Here is a tiny trained network, its code and every weight. The questions are about switching its units off for an input and a target symbol, where a switched-off unit gives its printed mean instead of its output.

import numpy as np


def w(rows, s, z=0):
    codes = np.array(rows[::2]) - 128.0
    scale = np.full(codes.shape[1], s)
    scale[-1] = z or s
    return codes * scale


def norm(h):
    return h / np.sqrt((h * h).mean(-1, keepdims=True) + 1e-5)


def f(y):
    return y / 2 * (1 + np.tanh(0.7978845608 * (y + 0.044715 * y**3)))


def softmax(a):
    e = np.exp(a - a.max(-1, keepdims=True))
    return e / e.sum(-1, keepdims=True)


def log_softmax(a):
    a = a - a.max(-1, keepdims=True)
    return a - np.log(np.exp(a).sum(-1, keepdims=True))


def net(x, mask):
    ids = ['αβδεζηθλμπτφψ'.index(c) for c in x.split()]
    T = len(ids)
    res = E[ids] + P[:T]
    q, k, v = (norm(res) @ M[0].T for M in (Q, K, V))
    z = softmax(np.where(np.tri(T) > 0, q @ k.T / 4**0.5, -1e9)) @ v
    res = res + np.where(mask[0], z, O[0][:, -1]) @ O[0][:, :-1]
    y = f(norm(res) @ A[0][:, :-1].T + A[0][:, -1])
    res = res + np.where(mask[1:17], y, B[0][:, -1]) @ B[0][:, :-1]
    return log_softmax(norm(res)[-1] @ U[:, :-1].T + U[:, -1])


Q, K, V, O, A, B = {}, {}, {}, {}, {}, {}
E = w([
[168,130,56,72],'α',
[176,151,71,71],'β',
[145,149,105,88],'δ',
[144,149,105,89],'ε',
[88,185,107,102],'ζ',
[153,130,100,87],'η',
[121,194,114,129],'θ',
[202,116,112,78],'λ',
[73,163,120,112],'μ',
[233,139,82,88],'π',
[213,65,103,78],'τ',
[66,77,156,88],'φ',
[253,104,130,122],'ψ',
],0.0038)
P = w([
[183,107,3,41],'0',
[163,137,136,37],'1',
[164,105,36,94],'2',
[148,139,187,50],'3',
[151,101,61,128],'4',
[143,145,236,46],'5',
[145,108,55,124],'6',
],0.0037)
Q[0] = w([
[134,154,159,162],'h0',
[64,113,80,250],'h0',
[92,129,184,94],'h0',
[172,106,83,76],'h0',
],0.022)
K[0] = w([
[183,127,115,109],'h0',
[114,176,49,6],'h0',
[179,63,176,125],'h0',
[46,159,135,190],'h0',
],0.018)
V[0] = w([
[139,6,151,75],'h0',
[212,119,145,169],'h0',
[235,254,130,180],'h0',
[168,116,158,191],'h0',
],0.0086)
O[0] = w([
[186,211,151,209,254],'h0',
[206,109,142,116,115],'h0',
[156,95,114,2,68],'h0',
[192,74,115,137,39],'h0',
],0.0087,0.0063)
A[0] = w([
[136,128,127,129,134],'n0',
[42,142,142,222,49],'n1',
[123,141,169,166,97],'n2',
[79,109,113,122,128],'n3',
[174,65,194,111,5],'n4',
[134,85,219,49,152],'n5',
[120,117,137,132,39],'n6',
[35,90,77,177,32],'n7',
[58,61,58,139,137],'n8',
[101,151,92,187,115],'n9',
[80,195,202,85,30],'n10',
[166,98,125,113,104],'n11',
[52,144,217,113,100],'n12',
[158,54,9,196,93],'n13',
[113,128,100,126,121],'n14',
[66,128,177,85,46],'n15',
],0.013,0.0027)
B[0] = w([
[125,126,138,129,136],'n0',
[124,196,101,238,253],'n1',
[142,166,100,90,188],'n2',
[150,122,137,159,128],'n3',
[81,162,143,71,116],'n4',
[84,112,106,194,140],'n5',
[181,149,86,134,100],'n6',
[254,60,152,96,159],'n7',
[104,60,184,174,148],'n8',
[98,115,174,122,218],'n9',
[166,52,116,91,172],'n10',
[119,122,166,97,128],'n11',
[64,164,123,74,150],'n12',
[152,64,16,148,130],'n13',
[118,124,108,148,130],'n14',
[148,192,97,98,128],'n15',
],0.024,0.0048)
U = w([
[25,138,28,112,128],'α',
[88,254,57,43,57],'β',
[98,105,136,72,177],'δ',
[107,112,128,84,153],'ε',
[177,20,191,148,81],'ζ',
[30,172,223,98,100],'η',
[40,36,139,187,194],'θ',
[230,210,218,93,73],'λ',
[193,80,181,229,3],'μ',
[139,155,86,93,99],'π',
[204,90,8,159,160],'τ',
[100,221,105,233,222],'φ',
[132,125,112,87,112],'ψ',
],0.012,0.0035)

Each question gives the input, a string of symbols that net reads in full, and the target symbol t.
The units are the heads (4 rows each of Q, K, V and O) and the neurons (one row each of A and B). Each row of codes is followed by its name. A weight is (code - 128) times the scale printed after its matrix; where a second scale follows, it is the last column's (O, A, B and U).
mask holds one flag per unit, heads first, then neurons. A switched-off unit (its flag False) gives its mean, the last column of its rows in O or B, instead of its output. The means were averaged over made-up inputs and are rounded, as every weight is.
A unit's drop is (log p(t) with every unit on - log p(t) with that unit switched off) / (log p(t) with every unit on - log p(t) with every unit switched off).
The circuit of an input: a set's keep is (log p(t) with only the set's units on - log p(t) with every unit switched off) / (log p(t) with every unit on - log p(t) with every unit switched off). Starting from the 12 units with the biggest drops (on a tie, the unit counted first), units are removed one at a time, each time the one whose removal leaves the highest keep (on an exact tie, the one counted first), for as long as the keep stays at least 0.8.
circuit, biggest first: the units of the circuit, biggest drop first
most important unit: the unit with the biggest drop
k most important neurons: the k neurons with the biggest drops, biggest first
input π θ λ, target θ: circuit, biggest first => h0, n8
input λ φ τ τ τ α, target λ: circuit, biggest first => h0, n1
input λ ζ ζ θ, target α: 2 most important neurons => n5, n15
input τ β η τ, target λ: most important unit => n1
input φ τ τ θ, target λ: circuit, biggest first => h0, n1
input θ τ ε τ β λ, target λ: circuit, biggest first => n1, h0
input τ φ τ ψ τ ζ, target η: circuit, biggest first => n4, h0, n1, n5
input τ φ ζ, target ζ: 3 most important neurons => n7, n8, n10
input μ λ τ, target μ: 2 most important neurons => n7, n1
input β τ β λ θ ψ, target η: circuit, biggest first => h0, n4, n5, n1
input τ τ α ζ β β α, target ζ: circuit, biggest first => h0, n7
input π δ α, target α: 3 most important neurons => n7, n1, n2
input β λ τ β π α, target θ: circuit, biggest first => h0, n5, n1
input τ τ α τ α ζ, target λ: circuit, biggest first => h0, n1
input ε θ δ, target θ: 3 most important neurons => n8, n5, n1
input β λ β β, target ζ: 2 most important neurons => n1, n10
input λ β τ τ α τ, target λ: most important unit => h0
input δ φ α θ η π, target θ: circuit, biggest first => h0, n5, n1
input β δ β, target β: circuit, biggest first => h0, n7, n1, n9
input τ θ ψ, target θ: 2 most important neurons => n5, n1
input β φ β τ θ, target θ: 2 most important neurons => n8, n5
input δ α τ τ β μ, target λ: most important neuron => n1
input τ θ η, target θ: circuit, biggest first => h0, n8
input τ ψ τ τ, target η: 2 most important neurons => n4, n1
input β η ψ η, target η: 4 most important neurons => n4, n1, n5, n11
input φ ψ λ λ, target η: 3 most important neurons => n4, n1, n5
input θ λ ε β α, target θ: 3 most important neurons => n8, n1, n7
